B = [[650, 452, 567, 536, 681, 494, 474, 815], [644, 516, 572, 645, 646, 681, 524, 721], [644, 451, 666, 575, 701, 670, 348, 727], [610, 542, 590, 626, 668, 613, 503, 687], [599, 584, 578, 645, 685, 666, 488, 636], [690, 584, 533, 167, 570, 685, 524, 832], [654, 581, 567, 623, 660, 654, 468, 618], [624, 539, 590, 594, 676, 593, 500, 694], [594, 573, 572, 644, 695, 685, 488, 630], [690, 363, 666, 481, 701, 673, 217, 832]]
Rows and columns are counted from 1.
(1, 1): 650
(6, 5): 570
(2, 5): 646
(1, 5): 681
(8, 7): 500
(1, 7): 474
(7, 8): 618
(3, 1): 644
(9, 2): 573
(6, 1): 690
(9, 4): 644
(3, 8): 727
(6, 8): 832
(6, 3): 533
(2, 4): 645
(2, 6): 681
(3, 4): 575
(10, 1): 690
(4, 8): 687
(10, 8): 832
(6, 6): 685
(7, 2): 581
(1, 3): 567
(7, 7): 468
(8, 8): 694
(4, 1): 610
(4, 2): 542
(2, 7): 524
(7, 1): 654
(9, 5): 695
(3, 2): 451
(7, 4): 623
(3, 7): 348

arr =
16	-12	2	-10	-32	18	-7	-6	12	-10	7	-2	10
8	15	1	18	26	21	20	18	7	9	8	18	9
24	6	17	6	4	38	35	29	40	24	10	39	23
-25	-26	-26	-10	8	-22	-40	-30	-30	5	-36	-31	-28
9	21	7	7	-1	33	9	-6	20	21	9	9	5
2	33	0	14	26	28	13	0	6	23	20	10	6
Indices start at 1.
(1, 1) => 16
(2, 4) => 18
(2, 8) => 18
(6, 13) => 6
(6, 11) => 20
(6, 4) => 14
(5, 5) => -1
(1, 6) => 18
(2, 5) => 26
(6, 7) => 13
(4, 9) => -30
(2, 11) => 8
(6, 5) => 26
(2, 2) => 15
(6, 10) => 23
(6, 1) => 2
(3, 7) => 35
(2, 13) => 9
(1, 10) => -10
(3, 13) => 23
(1, 4) => -10
(4, 13) => -28
(3, 9) => 40
(1, 5) => -32
(3, 2) => 6

a =
4	2	20	43
36	3	1	28
46	8	0	16
39	30	1	4
Indices start at 1.
row 1 col 1	4
row 3 col 1	46
row 1 col 3	20
row 2 col 1	36
row 3 col 4	16

W = [[-7, 12, -10, 0, -2, -3], [-29, 11, -6, -3, -26, -7], [0, -3, 23, 25, 1, 9], [35, -17, 3, -10, 42, 11]]
Rows and columns are counted from 1.
(1, 1) = -7
(4, 3) = 3
(2, 3) = -6
(2, 4) = -3
(1, 4) = 0
(3, 6) = 9
(4, 5) = 42
(1, 3) = -10
(1, 5) = -2
(3, 1) = 0
(4, 1) = 35
(4, 2) = -17
(4, 4) = -10
(2, 1) = -29

A =
[[9381 7595 6939 5163 8489 6902 9018]
 [6629 7839 5069 4698 7418 4934 5237]
 [7264 5143 4513 7540 6756 4360 4585]
 [4596 4900 5415 8093 5466 3081 1474]
 [8490 7746 7654 3837 8555 3496 5266]
 [5486 6754 4300 6634 4660 9145 7600]
 [8714 6108 8325 6476 8441 6430 8265]]
Indices start at 1.
row 1 col 1	9381
row 5 col 6	3496
row 6 col 7	7600
row 1 col 7	9018
row 1 col 4	5163
row 5 col 2	7746
row 1 col 6	6902
row 4 col 6	3081
row 3 col 7	4585
row 1 col 3	6939
row 2 col 3	5069
row 3 col 5	6756
row 6 col 2	6754
row 5 col 1	8490
row 5 col 3	7654
row 2 col 4	4698
row 4 col 2	4900
row 6 col 5	4660
row 2 col 7	5237
row 4 col 3	5415
row 3 col 3	4513
row 1 col 5	8489
row 7 col 3	8325
row 7 col 6	6430
row 4 col 5	5466

m =
[[ 15 -23 -21  16 -28 -34  26  22]
 [ 15  27  -6 -26  -5  -9   2  -2]
 [ 16  20  22 -24  19  23 -22 -26]
 [ 13  15 -12 -10  -7 -12   5   2]
 [ 10   4   6  -1   7   9 -12 -13]
 [ 18  13 -12 -15 -16 -18  10   6]
 [  7   2 -26   6 -19 -27  17  16]
 [  5   6 -23   7 -13 -19   9  10]
 [  7  12 -26   2 -16 -23  11  11]
 [ 13  37 -12 -22   0  -3  -7  -7]
 [  2 -17   3  25   8  10 -14 -11]
 [ 12   2  21  -7  16  20 -18 -22]
 [ 14  23  -6 -17  -1  -4  -3  -5]]
Indices start at 1.
(1, 1) => 15
(3, 8) => -26
(10, 4) => -22
(5, 3) => 6
(8, 4) => 7
(11, 1) => 2
(8, 8) => 10
(12, 3) => 21
(12, 6) => 20
(10, 6) => -3
(4, 2) => 15
(1, 6) => -34
(2, 6) => -9
(12, 1) => 12
(13, 8) => -5
(2, 8) => -2
(6, 3) => -12
(13, 1) => 14
(9, 7) => 11
(8, 2) => 6
(13, 4) => -17
(10, 5) => 0
(8, 5) => -13
(1, 8) => 22
(13, 7) => -3
(10, 8) => -7
(6, 2) => 13
(8, 7) => 9
(5, 4) => -1
(7, 7) => 17
(3, 7) => -22
(7, 1) => 7
(7, 6) => -27
